Each row comes from the steps of one walk. Every step used is in the known rows, and no mark comes twice. Write the walk behind each row, first mark first.
Each row is shifted at random along 6 fixed directions that mean nothing.
Known rows
f, e, j, r, g: [ -55    6   34  -93   58 -151    2  197   97  361  110 -135  -22 -221
  -29  -37   95   25  -10   33   75  -18    7 -168   39  -73  139  160
   37 -262  226  -50  268  -99  -78  187   11   16  164  -57  122 -160
  356 -140 -244 -286 -131 -154   71   11  -49   70 -319 -259  -60   18
 -202]
g, l, u, h, f, e: [ -77  161  -36   61  -28  -80 -137   96   68  110   20 -121  -34   63
 -204   15   69  104 -157  131   52 -174  -51 -106 -235   -4   40 -240
  -13   -7  178  153  -24  -28 -158  122  116 -100   33  125 -115  -10
  235  -29 -124 -338  -74 -184  -82   34  211  186 -124 -178  191   63
 -170]
f, e, h, s: [-199   78    3  -31   25   -3  -98  -36  254  115  108  117   -6  -84
   23   22 -150  169  182   40  204 -134    1 -183 -269  166  252  -28
   78   -2  119  -39  331   41  -14  -69   57   -8  303  -38  180  -36
  131   10    8 -382 -240 -131 -224  151   -2  171 -142    0   20 -132
   81]
h, u, d, z, l, g, e: [-234 -130 -110  104  -97   92  -98  -49    8  364  -33 -123  -22    7
  140  136   89 -103    6  202 -131   23    2 -232 -135   80   35  -24
  -41  -35   50    8   92  166 -154   64  138   56  127 -131   46 -123
  235   12 -101 -165  -15 -180  196  -74    3   38 -443 -144    6 -109
  113]
d, u, h, e, l: [-119  342   24   54  117 -120 -223  107  148 -178  -37   -5   11  252
 -207   25   16  337 -120   38  222 -247   56   13 -385  168  -53 -288
  238   88    7  -47  -95   17   -6  -61  -34 -205  121  158 -217  278
   65   83   40 -344 -139 -219 -329   74  185  406  155  107  348 -140
 -133]
h, e, l, u, d, j: [-133  -79 -221  -30 -180   20  -57  -18  259   72   72  -10 -264   20
 -191   -5  134 -112   60    6  172 -324 -123  -14 -178   48  198  -13
  -10  -67  136  146  -24   65 -130  140  -19  -71  234 -101 -134   18
  264   93 -137 -378  108 -191 -109   15  306  215 -168 -166 -137  126
 -170]
f, e, j, r, g, h: [ -38  -79  -87   96  -85  -38 -125  173   29   26   13  100   77  -95
  -59   10   99   41  -92  -59  114 -230  119 -204   10  157  170 -153
   40 -129 -104   35   57   92  -66   62  148   67  207 -138   47  177
  254  -52 -106 -389   71 -113 -110  243  149   95  -79   -2  -87   27
  -92]
e, h, s, l: [-195  107    0   97   40  -85  -81   34  -17  192   69  -97  114 -106
   15  -81  109  174  -71  187   94   62   -1 -275 -128   -6   79   15
   10 -115   80   -3  -34 -110 -129    6   13   38  222   50  165   73
  201   19  -78 -158 -103  -30  -14   69    1  188 -219 -240  153   55
  -90]
h, f, e, j: [-184  -37 -152  -65 -105   67 -131   15  101  317   26  -44   72 -138
   56   30  103  -24  112  118   37  -92   20 -319  -29   56  236   87
 -159  -16   32   -2  270  125 -103   56  142  148  318 -226  174   38
  309  -72  -74 -284  -53  -69   -8  140   73   99 -251 -125  -65  102
  115]
h, s, l, e, j, g, r: [ -52   90  -82  117   19  -53 -150  179  -55   80   33 -106   93   39
  -95  -70  198  103 -281   36  120  -76  158 -120   32  -13   74  -30
   63 -127   -7   39 -151  -30 -115   60   85   -8   84  -27  -27  136
  322  -61  -97 -173  -21 -149   49   90   25  140 -100 -123   64   95
 -165]
h, z, e, l: [-274 -234 -233 -113 -266   15  -30  -48  308  361  125    0 -187   -6
   17  154   -3 -121  231  135  148 -158 -194 -246 -234  119  267   89
 -179 -143  228   62  292  126  -93  131  132   68  318 -107   36 -248
  254  -64 -103 -393  -57 -145  -23   42  196   95 -465 -160  -71   66
   48]
h, u, d, z, j: [ -69  297   27  121   59  -65 -268  146   41   15   13 -148  -52  176
 -275   22   64  203    4  185  -50 -201   46  -22 -267   12   63 -211
  162  -12  140  102   22   75  -20  -24   84  -24   26   79  -92   78
   16  146 -100 -303  -39 -119 -247    8  150  246 -169   -4  259  -78
 -303]
h, e, l, u, d: [-344 -124  102  188  -72  -31   50   37   84  292  113  -41  -80 -105
  163  125  -86  -35   73   18   89   85 -118 -162  -83  165  121   28
   59 -151  227  -56  100   21  -91   45   21  192  246    6  216 -151
  210  -84   24 -329 -145 -273   39   49   13   75 -388 -112  164  -81
 -124]
g, r, l, s, d, h: [-140  101 -144  198   -8  -19  -35   96   49   74   77  -16  -42   60
 -147  138   87   90 -168  143  113 -166   51 -132 -193   56  105 -208
   74  -78   99  155  -15  101 -110   17  139  -73  104   29  -11   22
  119    1  -25 -253  -37 -172   18   54   63  136 -137 -109  -45  -26
  -90]
d, z, e, j, r, l, s, u, h: [ -33  153 -184   53 -139  -65 -147  155  166   97  235  -68 -168  237
 -398  210    7   76  -37  170   98 -437  -37  -15 -213   29  112 -228
  -82 -106  225  272   71  115 -161  133  265 -139  -47  116 -137 -126
  132  -17  -49 -447   65 -201  -21   47  218   35 -254 -124   68   49
 -293]
j, g, z, l, u, d: [-199 -131  -60  299 -151   72 -159   45 -138  299  -60  -96  144   39
  142  120  133  -16  -67  188 -184   49   78 -264  -87  187   -9 -192
  -23   -8  -89   27  -74  288 -102  -48  169  207  105 -121  136   51
  179   23  -74 -152   99  -75  197   51   -1   29 -430  -85   79 -136
   38]
f, e, h, z: [-162  233  -99 -341  207   38 -322 -170  162  280 -223 -127  228 -114
  302 -170  106   88  191  220  -76  115  279 -318 -356   46   63  108
  115  322 -163 -322  300   99  -48 -100 -147 -198  345 -353  112  279
  221  273 -166    8 -228    7   30    7 -170  320  -21  -56  -90 -318
  455]
g, z, j, r, f, e, l, u, h, s, d: [ -93  138   10  169   28  -50  -85  143  -64  191   77 -189   45  -63
 -109    4   88  -36  -78  186  -48  -73  141 -128    4  -26  140  -14
   36 -101  115   65   63   12 -176   58  139   44   49 -117   87  -68
  167   32  -72 -255  -37 -151  125   45  -79  -32 -255 -146   32  -25
 -246]
r, g, e, j, f: [ -85  118 -162  -68   12  -30 -152  174   62  197  -38  -66   65  -58
 -126  -31  204  136 -165  152    1 -133   71 -205  -27  -23  139  -13
  -61 -114   52   45  192   88  -11  107  137   17  103 -134   37   81
  247 -102 -181 -202  -65  -64  -40   31   61  193 -160 -135  -21   53
  -29]
j, e, l, s, d: [-205  263  -18 -113  164  -70  -42    2  235  309   53 -150  -17    1
   90  -17  -24  164    7  216   97  131   64  -82 -271  -35   74  114
  175  -15  247 -195  234   -3   13  -11  -87 -143  135  -72   92 -105
  185    7  -79  -97 -324 -184   83 -131 -262  216 -200 -147   11 -256
   44]
l, s, u, d, z, e: [ -72  114  -91  144   49   43 -197  -58   66   56  -30  -39  -78  150
 -224  -45  144  124 -131  141  -25 -218  -20  -12 -269  -19  139 -122
   91   51  126  191  -24  176 -140  -30   76  -79   60   13 -110  144
  137  259 -126 -186    4 -124   -5  -23  169  221 -177  -87   42  -51
 -103]
l, s, u, d: [-269  -51 -271  -90   15  168  -70 -239  337  322  -32  104 -161  -69
  241  124    5   -8  314   36   41 -115   24 -147 -413  244  263   75
  159  152   46  -11  322  419  -65 -132 -143 -142  467 -298  175   51
  158  226  -44 -184  -64 -100   41  -12 -150  258 -173  -24 -394 -380
  386]
e, l, s, u, h, z, d, j, r, f: [-188  307   -3   56   64  -91   13  177  213  178  185 -138 -230    7
 -193  209  -68   37  143  175   76 -171    3   43 -215   61   71   29
  164 -124  297   42  247   66  -33   57  -12 -124   65  -25   80 -303
  -24   24   40 -316 -112 -237 -101 -104 -138  121 -220  -93   25 -230
 -306]
j, g, s, u, h: [ -28  -50 -167  131 -115  -13 -125   36  165   -2   37  133 -123   41
 -217  -28  123  159  -86  -37   84 -369  -80  -77 -277  172  175 -286
   64 -117   50  286  -69  180  -80    9   67  -97  135   56  -90  104
  175  128 -180 -402  100  -45 -220   85  282  262 -132 -117  -63  -13
 -116]
f, e, h, s, l, u, d, j, r: [  14  208 -286  178 -242   75 -365  106  -12  -77  240   54   93  364
 -314  231   13  129 -117  261  123 -490  250 -169 -150  142  189 -482
  -94  173 -101  206  -57  216  -77  -94  546   -5  -52 -112  -58  150
  116   -7  142 -425   24 -175  -44  226  196  -39 -102   67   29   79
  -52]
s, u, h, e: [-251  150  -13   14   95   31 -249  -94  137  118 -171   45  132   35
  268   88  -73  198  137   24   -2  -59  177 -250 -370  329   52 -176
  229  210 -145 -187  175  263  -63 -187  -72  -95  356 -113   46  319
  113  125   73 -247 -144 -158 -117  115  -47  313   56  184  113 -387
  363]
u, d, z, j: [-154 -163 -269 -141  -15  104 -100 -196  317  142 -196   31 -156 -178
   86 -122  202 -148  340  -12    8 -179    2 -151 -290  139  271  204
  150   69 -102  -18  181  298  -89  -15 -309 -108  570 -405  -28  286
  180  375 -242 -193  202   34 -117   39   81  348  -69  -34 -441 -183
  166]
f, e, l, u, h, z, d, j, g: [ -68  174   54  -76 -103 -137  -89  107  308  105  186  -95 -279   92
 -202   65 -137   35  192  115   62 -261 -108   97 -307   11   35 -108
  138 -147  298   15  200  -48  -23  103    5 -137  -47   73  -82 -343
  104   41 -129 -461 -103 -238 -203 -117   68  115 -303 -103  111 -192
 -327]
l, s, u, d, h, f, e, j, g, r: [ -30  197 -123   15   41   50 -177   40  -19  145   79  -73   18  -21
  -79   49   78  -34  -59  195  -96 -193  219 -147  -61    8  136  -65
    5   89  -13   63  151  143 -103  -23  214  -48   -8 -262  116  -33
  188   66  -51 -193  -64 -128   55    5  -59   14 -190 -113 -147 -110
   24]
f, e, l, u: [-231  133  126  153   38  -23  -46  108  189   28   49   82  -15  120
   48  100 -103  264   25 -118  275  -70  -49   26 -276  248   -4 -171
  256  -42  107 -140   37   97    3  -49  -98   -6  249  165   49   86
  161  -21  117 -399 -182 -315 -161   96  -20  263  -29  131  230 -246
 -103]
f, e, j, r, l, s, u, d: [   0  344  -44  171  114  -63 -218  177  -52   54   62 -141  149  222
 -183   52  130  268 -269  169  100 -165  250  -12  -97  -11   43 -226
  187   38   44    2  -72   87  -81  -38  176  -81  -28  -13  -62  237
  181    6   13 -215 -108 -193  126   81 -120  117  -29  -10  115 -113
 -183]
f, e, l, u, d, h: [ -55   46 -100   50  -48  -38 -138  -49   10   75   47  -90    9   17
 -143  -88  186   23 -110  184   32 -152    3 -136 -172  -53   59 -134
  -25   57   29   80 -122   -9 -182   41   72  -53  101  -43  -34  153
  273  165 -169 -234   24  -95   76   33  208  145 -182 -234    9   73
 -116]
s, l, g, z, j, r, f, e: [ 149  117 -400 -103 -139 -117 -261  262  189  -65   -2  -64 -131  346
 -512   76  286  126 -264   85  146 -557   12   90 -285  -57  117 -234
    2  -76   81  256  -23  179  -61  193  158 -252  -49   -7 -435   88
  287    2 -269 -385  121 -171 -155   -5  337  247   10  -53  -85  129
 -251]
f, e, j, g, r, l, u: [ -33  238  -73  -43   64  -59 -203  207  -40  286   39 -195  131  104
  -22  104  116  131 -158  159   -7  -47  230 -125  -92   -9  -62 -150
   47   16   42  -74   83   55  -80   63  173  -87  -35  -49   26  -22
  321 -141 -112 -181 -145 -206  202    3 -122   55 -209 -119   61 -123
   -7]
u, d, j, r, g, h, f, e, l: [-170  -42  -98   66 -166  -41   35  186  127  244  195   31  -81  -99
  -61  317  -84  -97   48  175   73 -205   15 -217    5  135  218  -66
  -51 -191  170   33  370   83  -11  128  331   98   77 -205  113 -315
  133 -257   29 -443 -134 -249  -45   52  -11  -84 -365  -54 -113  -43
  -91]
r, g, s, l: [  41  477  -41  103  260 -190 -241  255  -47   10  -69 -181  120  264
 -371  -82  289  535 -515  234   73  -80   68   21 -300 -177  -83 -256
  225 -112  178  114 -159  -70  -14   31   71 -234 -164  295 -260  178
  150  -17 -214  -72 -205 -102  -73  -98   32  404  -21 -159  304  -12
 -267]
l, u, h, s, d, z, e, j, g, r, f: [-183   34 -161  -18  -18   96 -132   12  -54  485  125 -160    7 -165
   94  220   11 -197  127  319 -280  -35  179 -331    7   20  193  121
 -154   10   91   71  424  215 -173   11  314   83   42 -346  314 -326
  182  -24  -66 -136  -92 -121  275  -53 -163 -173 -525 -192 -163 -141
  172]
g, d, u, h, z, l, e: [ -68  141   32  122  131  -67 -150  -39   15  -61 -226 -161  -26    9
 -112 -246  224   21 -158   63   12  -70   47  -23 -225  -24  -38  -55
  219   53  -38    8 -260  -33 -189   40 -213 -177  173  -15 -249  295
  166  306 -195 -117   92 -111  -93  -15  171  351   47 -105  114  -58
 -172]
e, h, u, d, j, g: [-103  -40  -60   49 -148  -34 -126   61   11  136  119  -34  -27 -166
  -63  -17   92  -32   80  146  -55 -178   27 -236  -34   84  125  -82
  -42 -107    1   79   40   18  -81   48  119  106  146 -148  167  -11
  188   57 -154 -321   81  -31 -118   52  172   68 -319 -212  -19   43
 -152]
g, s, l, u, d, h, f, e, j, r: [-162  101   87  265  -99  -17   51  191   99   67  285   59 -139   -1
 -130  204 -196  -29   50   26  132 -216  -34  -52   11  153  206 -143
   53 -178  220   91  144   55  -53   61  219  118   58   -7  154 -264
   71 -111  161 -529  -79 -308 -157  111    2  -64 -244   12   38  -71
 -342]
z, l, g, s, u: [-124   79 -106  127   43  -39  -50   44  -16  364   43 -172  -70   46
  -63   80  152  118 -142  188  -30   25  -83 -109 -225  -47  -47  -11
    0 -143  197  128  -39   64 -182   73   43  -61   29  125   42 -202
  278  -50 -180 -101  -16 -128  182 -119  -32  143 -416 -308   53  -42
  -63]
j, g, l, s, u, d: [-168 -136  -98  326  -61  105  -94  -26 -204  258  -75  -54  214  -85
  191  -26  283   35 -249  137 -105   94  152 -282   23  124   12 -140
   20  -37 -169   48 -237  198 -187  -49  104  141  175 -158  159  256
  294   74  -82  -39  107  -31  302   71  -77   75 -279 -193  -68  -55
   90]
s, l, u, d, z: [-197   55   22  259  -79    6 -108  102    6  159   62  -61  -30  143
  -51  112   89  132  -91  117  -28  -73 -100  -80 -203   71    3 -239
   86  -91  153  106 -105  130  -89   27   79   59   66  144    7   52
  122  114  -23 -269  -14 -192   -3  -23  118  185 -283  -85  214  -73
 -217]
s, u, h, d, j, f, e, l, g: [-246  -20  190  186 -105  -77  117  136   25  298  207  -75  -52 -213
  130  164 -112  -30   84   88  -14   18 -118 -150   57   92   -5   35
   28 -299  193  -84  156  -65 -136  122   42  176  102   35  254 -281
  227 -158   48 -389  -90 -272   30  -68 -101  -52 -398 -164  149 -121
 -217]
e, l, s, u, d, h, f: [ -14  409 -233  111  183    8 -288  -12 -169  -34 -116 -246  194  131
 -268 -162  450  195 -382  360  -41 -103  226 -132 -190 -129  -59 -109
   34  243 -148   93 -326   70 -167  -78   38 -164   15 -129 -129  447
  177  270 -109   83   28    8   87  -46  102  338   69 -242   86   81
  -45]
j, g, l, s, d, z, e: [-149 -109  -29  165  -73   25   33   22  173   92    2   55 -127   13
  -25  -21   48   14  -84   -7  111 -107  -96  -15 -138   92  107  -33
  137 -215  115   36   13  102  -74   77  -26  -12  138  -11  -77  -75
  185   66  -85 -273   -4 -204  -59  -43   37  155 -219  -54  -57 -112
 -127]
j, g, s, u, d, h, f: [ -29  207   -4  230   62  -56 -109  125  -92   77   49  -95   14  -32
 -262  -42  163  137 -255  227 -106 -147   28 -133  -73  -32   81 -176
   28  -87  118  205  -34   30  -62    8  195   26 -102   -2    4  -43
  107   59 -132 -207  -71  -73 -126  -60  130  157 -241 -222  116   34
 -230]
r, g, e, l: [-163   53  202  208   70 -210   98  283  154  -84   28   49 -131   21
 -206  -61   32  314 -290 -145  315  -87 -222  103 -138   47   35 -105
  275 -429  310   19  -63 -174   32  161 -112   13   92  349 -111   -5
  159 -132 -107 -409 -163 -287 -282    9  145  338  -95  -38  314   -9
 -486]
g, s, u, d, j, f, e: [-185  150  -24  121   20  154  -65  -18  244  109    5  197  -41   -1
   59  150 -126  135  173   26   56 -239   86  -75 -191  270  252 -149
  200   42   32  -24  362  347   37 -124   87  -22  251 -207  109   48
   19   69  151 -386 -135 -186 -172   68 -177  144  -61  216 -197 -366
  156]
j, r, g, s, l: [-128 -135 -144  239  -62  -20   26  184    4  231   49   27   50  -67
  -44   80  221   92 -228    7  153  -77    7 -225   12  128  141  -79
   35 -267   50  121  -41  116  -90   96  121   56  219  -18   15   36
  276 -130  -92 -264   15 -135   90   94   37  122 -234 -162 -103   67
 -116]
u, d, h, z: [-119  214 -269 -189   89   77 -401 -159   16  289 -183 -202  226  -11
  113  -39  237   28   75  439 -265    4  313 -408 -325   -3   86  -68
  -35  371 -193  -73  192  239  -81 -135   97 -138  198 -387   34  303
  139  294 -199   50  -87   91  108  -12   -3  255 -155 -140 -110 -169
  419]
e, h, s, u, d, z: [-158   44 -130   54  -49   74 -133  -75  142  100   95   40 -113   -6
 -101  -19   80   32  105  155   11 -232  -42 -134 -256   66  231  -64
   13   -2   96  165   94  125  -76  -28   95  -17  172 -101   89   11
   69  271  -79 -277  -16  -47 -159   12  145  202 -263 -142  -65  -43
  -57]

Which walk is each row?
[ -83  123   -2   39  -25 -149  -90    2  109   -5   44 -127 -175   98
 -241  -97  100   40  -62  194   52 -206 -130  -16 -259  -82   82  -56
   88 -115  210   79  -75  -90 -130   92   -7  -90   35   72 -187  -12
  125  206 -163 -306  -13 -142 -148  -88  251  237 -225 -172  160    8
 -324] -> s, u, d, h, z, e, l
[-240  -64   39  149    1  -52  121  128   56  293   38  -79 -105 -279
  196  185  -59 -177  183   -1   12   53   84 -170   11  211   -8  109
  177 -184   25 -138  169   64 -114   72 -106   41  293 -183  200 -249
  186 -111  -19 -291   34 -248   31   -4 -177    1 -257  -86 -137 -250
  -61] -> z, d, j, r, l, g, h, u
[-179  176 -318   13   19  204 -232  -54   34  113 -107   37  262   58
  206  198  110   98   -7  224  -30 -106  334 -265 -148  198   67  -63
   37  220 -334 -168  223  393  -75 -159  162  -23  225 -412   87  265
  175   -4  134 -116  -58 -128   99   79 -218  117   19  155 -209 -281
  505] -> r, l, g, s, d, h, f, e, j
[ -54  387 -130 -125  117  -22 -177  148  147  237   73  -82   21  149
 -110  122   57  287  -87  181   40 -148  106    9 -245  -17   16  -97
  100    3  161  -34  251  135   -9   28  108 -201  -50  -21    9 -122
  214  -89  -58 -202 -246 -197   16 -106 -194  167 -129  -64    0 -227
   20] -> r, f, e, j, g, s, l, u
[-277   18   19  446 -183   74 -200  137  -77   13   41  105  110  260
   27  424 -132  179  -88  147  -22 -178   75 -187 -191  369  -23 -468
   58  -29  -72   64   46  329  -58 -116  396  201   22   98   27   28
  -33 -137  238 -408  -36 -299  -76  169   94   12 -268  257  348 -218
   27] -> r, g, d, u, h, z, l, e
[-119  198   12   42  -13  -11  -38  139  152   66   15  -43  -98  -39
  -92   39    7   14   67  107   57 -175    2   -5 -127   77    4  -26
  135 -112   70  -73  170   53  -33  100  -22  -59   67  -91  -24 -146
   79    9  -10 -311  -33 -229 -167  -76  -42  132 -133  -18   -9 -193
 -177] -> r, g, d, j, f, e, h, z, l, u
[-143  363   -1   20  180  -64 -225  179  -75   80  -17 -143  216  -73
  -28  105    2   90  -69  229   -9   -1  350 -231   -9   81   47  -10
   89  176  -85 -194  208   53   10  -56  133   43  111 -263  188  127
  115  -55   59 -122 -187 -204  -66   77  -91  115   19   45  121 -133
   37] -> l, e, h, d, j, r, f
[-111  255  224  208  204 -278    3  389  -79  -51  -13 -193   59  -94
 -153  -11  -12  161 -263   -5  138   56   84  -31   34   38  -96   31
  242 -250  113 -135  -49 -207  -32  131 -108   56   45  106   34    5
  161 -208  -52 -255  -93 -287 -164   42  -38  168  -14  -37  364  -72
 -443] -> z, j, r, l, g, e, h, f
[ -58  307   48   85  -40 -121 -176  206  123   58   61 -169 -116  187
 -293  139  -77  133  -59  246  -84 -233    6   34 -266    5  -45 -287
  110 -109  222   79  106   22  -36  106  163 -106 -188  157 -201 -205
   33  -70 -112 -381  -49 -251 -163 -121  121  113 -252  -47  241 -151
 -305] -> r, g, z, l, u, h, d, j, e
[-217   11  -28   95 -191   -7 -200   31   43  294   49 -144   69   -1
  119  126  -37  -10  146  201 -141  -37   52 -309 -170  156   24 -178
  -61  -34   16   -3   59  125 -197   32  116   74  182  -27   73   44
  201    2  -42 -329   70 -124   99   86   72   14 -331  -88  159  -97
    1] -> s, l, u, h, z, j, e
[-118   42 -143   -7  -58   10 -181  103   19  223  114    5   -5    0
   27  239  -43  -55   54  146  -90 -182  210 -221  -71  154  130 -130
  -40   40  -18   38  265  232  -66   -6  281   20   79 -225  187  -99
  169  -68  -43 -291  -28 -192   62  100   -2  -37 -287  -16 -113 -156
   91] -> l, e, j, r, g, d, u, h
[-157  324  102  -46  212   11 -297   -9   13  153 -121  -85  112   21
  211   64 -143   94  160  199 -266   81  283 -121 -267  148  -57  -62
  246  233 -103 -268  275  224   19 -178  -22  -64   42 -241  202   50
   11  185  -23  -71 -150 -135  -37  -38 -252  137 -159  148   91 -555
  196] -> l, u, d, z, e, j, g, h
[  16  408 -182 -244  202  -69 -167  208  154  196  -43 -224  -18   90
 -130   23  177   91 -110  122  110 -128  227   10 -184  -48  -21   46
  160   78   72 -135  176   55  -16  128  -41 -303   44 -177 -154  -49
  290  -74 -133 -153 -178 -254    0 -116 -148  256   37  -99  -98 -173
  -24] -> h, f, e, j, r, g, l, u
[-156  -52 -321 -346  -58   86  -82 -295  265  468   90 -121 -238 -251
   82  -64  103 -293  320  250 -137 -142   -5 -254 -211 -110  291  278
 -186   78  146   97  342   93 -258  103  -12 -173  275 -380  167 -197
  322  218 -286 -139   25   -6  178 -101   37   66 -410 -424 -470   -6
  235] -> l, s, u, d, h, e, j
[-302 -136   57  272 -109   75  264  190  289  175  183  228 -266 -132
  119  318 -159    5  169 -267  277 -173 -121   25  -68  398   90  -60
  239 -382  161   15  189  223  -42  105 -107   17  353   78  156 -253
  120 -174  172 -524   28 -383 -123   48 -144   84 -198   77 -201 -286
 -162] -> d, j, r, g, l, s, u
[-156  148 -135  131   50   63  -97  -40   51  144  -44  -28   72   47
   55  153   10   86  -45  217   15  -49   98 -185 -219  109   41  -35
   86   63  -51  -77  169  204  -94  -85  104  -35  123 -162   13  -41
  146  -37   57 -161 -119 -189   22  -30 -133  114 -138   21  -35 -223
  225] -> z, l, g, s, d, h, f, e
[  55  180 -389 -127  -42   45 -210  101   12  171  -16 -140   12  141
 -195   50  361  -14 -234  227   18 -290  220  -89 -105  -88   54 -103
  -30   95  -54   60    5  167 -102   91  201 -191  -23 -294 -157   76
  352   34 -168 -118   -1 -158  188  -98   41  125  -91 -168 -260   30
   71] -> s, d, j, g, r, f, e, l, u
[-113   95 -104  -21   53  -90 -104  140  102   18  -26  -30    7   13
  -19   38   87   77 -120  -23  192 -141  149  -84 -180  180   -3  -97
  178   -2  -34  -90  -18   30  -50   62  -39 -157  177  -75  -66   84
  255  -33  -70 -278  -90 -246  -87   40   58  223   23  -30   28 -143
  -26] -> j, g, r, l, e, h, u
[-120  396  -15  110  188  -75 -335  114 -210  131 -109 -247  359  122
   77  121   65  145  -84  328  -90   42  497 -310  -51  127  -91 -144
  132  265 -264 -259   38  124  -73 -176  196    8  104 -272   63  305
   97  -30   98  -78  -96 -123  140  147 -207   74   -6  106  217 -245
  144] -> z, d, u, h, e, j, r, l
[-212  168  -11  213   86   30 -316   52 -303  180  -96 -179  299  175
  253  205   71   60 -185  304 -222  150  354 -311 -141  146 -149 -182
   87  185 -237 -174  -78  202 -140 -168  239   80   14 -167  140  190
  139   59   89    1  -81 -188  290   33 -157   24 -251   75  262 -300
  236] -> s, d, u, h, z, e, l, g, r
[-160   48   93  193   28  -81   25  201 -188  353  102 -230  156 -210
  157  143   93  -63 -113  154  -86  102  128 -265  189   16  -57   80
   16 -178   29 -123   70  -29 -206  110  106  156   97 -134  212  -75
  317 -167    3 -209  -57 -237  268  -12 -184  -90 -310 -201  112  -65
 -116] -> s, d, u, h, f, e, j, r, l, g
[  24  181  -73  184  153  -38 -152  158  -63 -188  -79  -63  -15  -21
 -288 -106  243   26 -246   20  -17 -264  162   44  -11   22   93    6
  195  -29  -95  108 -115  124 -115   21  -34  -62   50 -179 -117  252
  128  229 -110 -201  149 -140 -139   21  137  218   65  -11  -36  -60
 -282] -> l, g, s, u, d, h, z, e, j, r, f
[-114  243  -36   70   77   92  -90  -34  181  147  -97  -51  -46   66
  -41   -3   61   77   47  154  -26 -159   70   22 -235   54   70  -49
  186   54   52  -27  148  235  -82  -17  -69 -169  133 -142  -72   66
   71  179   -6 -188  -19 -136    9  -87 -191  185  -77   26 -144 -303
   10] -> g, z, l, s, u, d, j, f, e
